Below is a small trained network, with its code and all its weights. Each question gives an input and a target symbol and asks what happens when units are switched off, that is, made to give their printed mean instead of their output.

import numpy as np


def w(rows, s, z=0):
    codes = np.array(rows[::2]) - 128.0
    scale = np.full(codes.shape[1], s)
    scale[-1] = z or s
    return codes * scale


def f(y):
    return y / 2 * (1 + np.tanh(0.7978845608 * (y + 0.044715 * y**3)))


def softmax(a):
    e = np.exp(a - a.max(-1, keepdims=True))
    return e / e.sum(-1, keepdims=True)


def log_softmax(a):
    a = a - a.max(-1, keepdims=True)
    return a - np.log(np.exp(a).sum(-1, keepdims=True))


def net(x, mask):
    ids = ['ΔΘΠΣΩβγεζημ'.index(c) for c in x.split()]
    T = len(ids)
    res = E[ids] + P[:T]
    r = res
    for j in range(2):
        rows = slice(3 * j, 3 * j + 3)
        q, k, v = (r @ M[0][rows].T for M in (Q, K, V))
        z = softmax(np.where(np.tri(T) > 0, q @ k.T / 3**0.5, -1e9)) @ v
        o = O[0][rows]
        res = res + np.where(mask[j], z, o[:, -1]) @ o[:, :-1]
    y = f(res @ A[0][:, :-1].T + A[0][:, -1])
    res = res + np.where(mask[2:14], y, B[0][:, -1]) @ B[0][:, :-1]
    return log_softmax(res[-1] @ U[:, :-1].T + U[:, -1])


Q, K, V, O, A, B = {}, {}, {}, {}, {}, {}
E = w([
[127,69,174],'Δ',
[145,105,127],'Θ',
[70,60,115],'Π',
[108,169,109],'Σ',
[156,149,156],'Ω',
[160,151,161],'β',
[205,129,182],'γ',
[107,166,106],'ε',
[171,164,183],'ζ',
[148,239,94],'η',
[13,156,7],'μ',
],0.016)
P = w([
[90,114,138],'0',
[181,24,73],'1',
[227,1,53],'2',
[201,56,70],'3',
[146,171,162],'4',
[134,215,200],'5',
],0.0062)
Q[0] = w([
[216,109,52],'H0',
[227,108,222],'H0',
[100,193,108],'H0',
[154,139,71],'H1',
[232,93,20],'H1',
[145,5,160],'H1',
],0.017)
K[0] = w([
[125,195,111],'H0',
[84,121,253],'H0',
[100,130,85],'H0',
[97,218,124],'H1',
[85,232,178],'H1',
[87,44,180],'H1',
],0.019)
V[0] = w([
[87,105,172],'H0',
[161,82,22],'H0',
[193,90,107],'H0',
[129,164,185],'H1',
[35,126,148],'H1',
[192,4,123],'H1',
],0.012)
O[0] = w([
[119,87,182,134],'H0',
[152,90,12,203],'H0',
[227,73,119,162],'H0',
[128,128,232,47],'H1',
[152,192,116,180],'H1',
[243,1,32,254],'H1',
],0.0082,0.0049)
A[0] = w([
[219,227,157,142],'N0',
[188,118,165,146],'N1',
[114,102,203,123],'N2',
[104,101,192,99],'N3',
[158,163,54,158],'N4',
[91,43,142,137],'N5',
[196,121,127,164],'N6',
[143,188,94,3],'N7',
[3,60,96,102],'N8',
[60,122,105,172],'N9',
[213,111,137,114],'N10',
[147,115,154,123],'N11',
],0.014,0.0077)
B[0] = w([
[252,222,90,182],'N0',
[72,75,136,192],'N1',
[91,121,219,148],'N2',
[94,71,223,138],'N3',
[84,203,186,247],'N4',
[237,125,123,204],'N5',
[78,144,158,241],'N6',
[234,55,178,140],'N7',
[245,63,69,206],'N8',
[62,87,77,171],'N9',
[73,117,105,246],'N10',
[115,75,121,144],'N11',
],0.015,0.013)
U = w([
[56,154,91,255],'Δ',
[148,172,130,121],'Θ',
[152,104,174,123],'Π',
[168,89,208,97],'Σ',
[223,66,144,130],'Ω',
[104,2,159,54],'β',
[160,118,142,99],'γ',
[167,113,160,125],'ε',
[81,92,36,29],'ζ',
[149,98,181,141],'η',
[97,65,123,50],'μ',
],0.0087,0.0083)

Each question gives the input, a string of symbols that net reads in full, and the target symbol t.
The units are the heads (3 rows each of Q, K, V and O) and the neurons (one row each of A and B). Each row of codes is followed by its name. A weight is (code - 128) times the scale printed after its matrix; where a second scale follows, it is the last column's (O, A, B and U).
mask holds one flag per unit, heads first, then neurons. A switched-off unit (its flag False) gives its mean, the last column of its rows in O or B, instead of its output. The means were averaged over made-up inputs and are rounded, as every weight is.
A unit's drop is (log p(t) with every unit on - log p(t) with that unit switched off) / (log p(t) with every unit on - log p(t) with every unit switched off).
The circuit of an input: a set's keep is (log p(t) with only the set's units on - log p(t) with every unit switched off) / (log p(t) with every unit on - log p(t) with every unit switched off). Starting from the 12 units with the biggest drops (on a tie, the unit counted first), units are removed one at a time, each time the one whose removal leaves the highest keep (on an exact tie, the one counted first), for as long as the keep stays at least 0.8.
circuit, biggest first: the units of the circuit, biggest drop first
unit that matters most: the unit with the biggest drop
k most important neurons: the k neurons with the biggest drops, biggest first
which heads matter: for each layer, one digit per head in row order, 1 if its drop is at least 0.15 and else 0, layers parted by /
input γ Π Π ε μ Δ, target β: circuit, biggest first => N0, H1, N1
input ζ Π Π Θ, target Σ: unit that matters most => H1
input ζ Π Π β, target Σ: 2 most important neurons => N2, N3
input Ω ζ Θ Π Π, target Ω: 2 most important neurons => N5, N9
input Π Π ζ, target Δ: which heads matter => 00
input γ Π Π Π γ, target Δ: circuit, biggest first => N8, N5
input γ γ γ β, target β: circuit, biggest first => H1, N1, N0
input μ γ Δ ζ ζ, target β: circuit, biggest first => H1, N1, N10
input Ω Π Π Π μ ζ, target Δ: circuit, biggest first => N5, N8
input γ Π Θ, target β: circuit, biggest first => H1, N0, N1
input μ β Π Π μ η, target Θ: 2 most important neurons => N0, N8
input Π Π Π Π ε Ω, target Δ: which heads matter => 01
input μ μ Θ, target Θ: circuit, biggest first => H1, N0
input ζ Δ Π γ, target Σ: which heads matter => 11
input β Π Π Δ, target β: 3 most important neurons => N0, N1, N10
input Π Π γ Δ β, target Δ: which heads matter => 00
input γ Θ γ Π Δ γ, target β: which heads matter => 11
input μ β γ Π Δ Θ, target β: circuit, biggest first => H1, N0
input β Π γ Π Π Ω, target β: circuit, biggest first => H1, N0
input Π Δ μ Ω ζ β, target Θ: circuit, biggest first => N0, N8
input ζ Θ Ω, target Σ: which heads matter => 11
input γ Π ζ, target β: which heads matter => 01
input γ ε Σ, target Δ: unit that matters most => N8
input Θ ε β Σ γ μ, target ζ: unit that matters most => N9
input Π Π γ Π, target Δ: 2 most important neurons => N4, N8
input Π γ γ Π, target Δ: which heads matter => 11
input ζ ζ γ Σ, target Δ: 4 most important neurons => N8, N5, N7, N0
input ζ Δ ε ζ, target Σ: circuit, biggest first => H1, H0, N2
input γ Π γ μ β, target Δ: which heads matter => 01
input γ μ Δ γ, target β: which heads matter => 01
